Below are the code and all the weights of a small trained network. Each question names an input and a class and asks about switching units off, where a switched-off unit gives its printed mean instead of its output.

import numpy as np


def w(rows, s, z=0):
    codes = np.array(rows[::2]) - 128.0
    scale = np.full(codes.shape[1], s)
    scale[-1] = z or s
    return codes * scale


def norm(h):
    return h / np.sqrt((h * h).mean(-1, keepdims=True) + 1e-5)


def f(y):
    return np.maximum(y, 0)


def log_softmax(a):
    a = a - a.max(-1, keepdims=True)
    return a - np.log(np.exp(a).sum(-1, keepdims=True))


def net(x, mask):
    res = np.array(x, float).reshape(1, 6) / 4 @ E
    u = 0
    for l in range(2):
        y = f(norm(res) @ A[l][:, :-1].T + A[l][:, -1])
        res = res + np.where(mask[u : u + 4], y, B[l][:, -1]) @ B[l][:, :-1]
        u += 4
    return log_softmax(norm(res)[-1] @ U[:, :-1].T + U[:, -1])


A, B = {}, {}
E = w([
[116,116,74,122,161,180,144,88],'x0',
[194,50,128,147,67,141,94,88],'x1',
[174,206,102,219,104,78,167,101],'x2',
[112,189,154,166,115,249,102,153],'x3',
[135,128,137,128,136,126,139,130],'x4',
[73,72,120,174,105,132,178,149],'x5',
],0.011)
A[0] = w([
[163,90,77,137,114,204,151,53,39],'L0N1',
[119,172,177,182,77,248,113,130,2],'L0N2',
[158,106,228,147,16,90,99,183,147],'L0N3',
[35,54,137,224,81,138,195,159,18],'L0N4',
],0.011,0.0068)
B[0] = w([
[71,250,29,102,156,175,174,160,197],'L0N1',
[50,86,184,224,150,88,98,40,227],'L0N2',
[132,150,75,145,224,182,195,143,253],'L0N3',
[251,206,218,35,117,113,141,72,224],'L0N4',
],0.013,0.0071)
A[1] = w([
[155,202,123,228,81,107,169,91,18],'L1N1',
[109,42,158,105,124,197,71,165,2],'L1N2',
[187,167,130,133,158,143,9,119,92],'L1N3',
[151,94,124,185,90,48,113,132,235],'L1N4',
],0.012,0.0062)
B[1] = w([
[84,113,143,31,130,153,37,210,254],'L1N1',
[106,123,104,75,131,107,3,195,161],'L1N2',
[205,160,179,119,140,120,149,61,172],'L1N3',
[144,35,133,130,160,134,106,127,190],'L1N4',
],0.015,0.006)
U = w([
[244,158,208,66,88,116,88,41,116],'0',
[62,18,142,198,120,42,89,42,235],'1',
[127,140,92,102,152,164,136,173,166],'2',
[128,72,120,55,108,173,14,253,2],'3',
[139,126,115,107,174,139,123,114,127],'4',
[96,184,61,161,174,149,221,161,81],'5',
],0.011,0.009)

Each question gives the input, the list of numbers given to net, and the class t.
The units are the neurons (one row each of A and B). Each row of codes is followed by its name. A weight is (code - 128) times the scale printed after its matrix; where a second scale follows, it is the last column's (A, B and U).
mask holds one flag per neuron, layer by layer. A switched-off neuron (its flag False) gives its mean, the last column of its row in B, instead of its output. The means were averaged over made-up inputs and are rounded, as every weight is.
A unit's drop is (log p(t) with every unit on - log p(t) with that unit switched off) / (log p(t) with every unit on - log p(t) with every unit switched off).
The circuit of an input: a set's keep is (log p(t) with only the set's units on - log p(t) with every unit switched off) / (log p(t) with every unit on - log p(t) with every unit switched off). Starting from all 8 units, units are removed one at a time, each time the one whose removal leaves the highest keep (on an exact tie, the one counted first), for as long as the keep stays at least 0.8.
units of the circuit, in order: the units of the circuit, biggest drop first
top k neurons: the k neurons with the biggest drops, biggest first
k most important neurons of layer l: the k neurons of layer l with the biggest drops, biggest first
input [-8,-5,2,-3,-3,-2], class 5: 3 most important neurons of layer 0 -> [L0N3, L0N2, L0N4]
input [-8,4,3,-3,-7,3], class 5: units of the circuit, in order -> [L0N3]
input [0,-5,-5,-5,-2,-8], class 0: units of the circuit, in order -> [L0N3, L1N3]
input [2,0,-4,-1,1,-2], class 3: top 2 neurons -> [L0N4, L1N2]
input [-5,-5,1,6,-6,-5], class 1: units of the circuit, in order -> [L0N2, L0N4]
input [-6,-3,-1,-5,5,1], class 5: 2 most important neurons of layer 0 -> [L0N3, L0N2]
input [-8,-4,1,-1,-3,-2], class 5: top 3 neurons -> [L0N3, L1N1, L0N4]
input [0,-8,0,5,7,-8], class 0: units of the circuit, in order -> [L1N3, L0N3]
input [-3,-3,-2,-6,4,-5], class 1: top 4 neurons -> [L0N4, L0N1, L0N3, L1N1]
input [-5,1,-4,-2,-8,-5], class 4: top 4 neurons -> [L0N3, L0N4, L0N1, L1N1]
input [7,-1,-2,-4,-2,-3], class 5: top 4 neurons -> [L1N1, L0N4, L0N1, L0N2]
input [1,6,-4,8,0,-6], class 1: top 3 neurons -> [L0N2, L0N4, L1N1]
input [-7,5,7,-8,1,-7], class 1: top 3 neurons -> [L0N4, L1N4, L0N1]
input [5,0,6,2,-6,5], class 3: units of the circuit, in order -> [L1N1]
input [4,-2,5,-7,5,8], class 0: top 2 neurons -> [L0N4, L0N2]
input [3,8,8,-6,-7,-1], class 2: 2 most important neurons of layer 0 -> [L0N2, L0N1]
input [-5,-5,-6,7,-6,-4], class 1: 3 most important neurons of layer 0 -> [L0N2, L0N4, L0N1]
input [4,-2,-5,-6,-1,-3], class 1: units of the circuit, in order -> [L0N4, L0N3]
input [-5,4,1,4,6,7], class 0: top 2 neurons -> [L0N4, L0N1]
input [0,7,7,-1,0,2], class 2: units of the circuit, in order -> [L0N3, L0N2]
input [0,0,2,0,1,0], class 3: top neuron -> [L0N4]
input [1,6,5,0,-5,2], class 2: units of the circuit, in order -> [L0N1, L1N1, L0N3]
input [-7,-5,-5,-6,-6,-1], class 5: units of the circuit, in order -> [L0N2, L1N1, L0N4]
input [4,-3,-3,-1,3,-4], class 0: top 2 neurons -> [L0N3, L0N1]
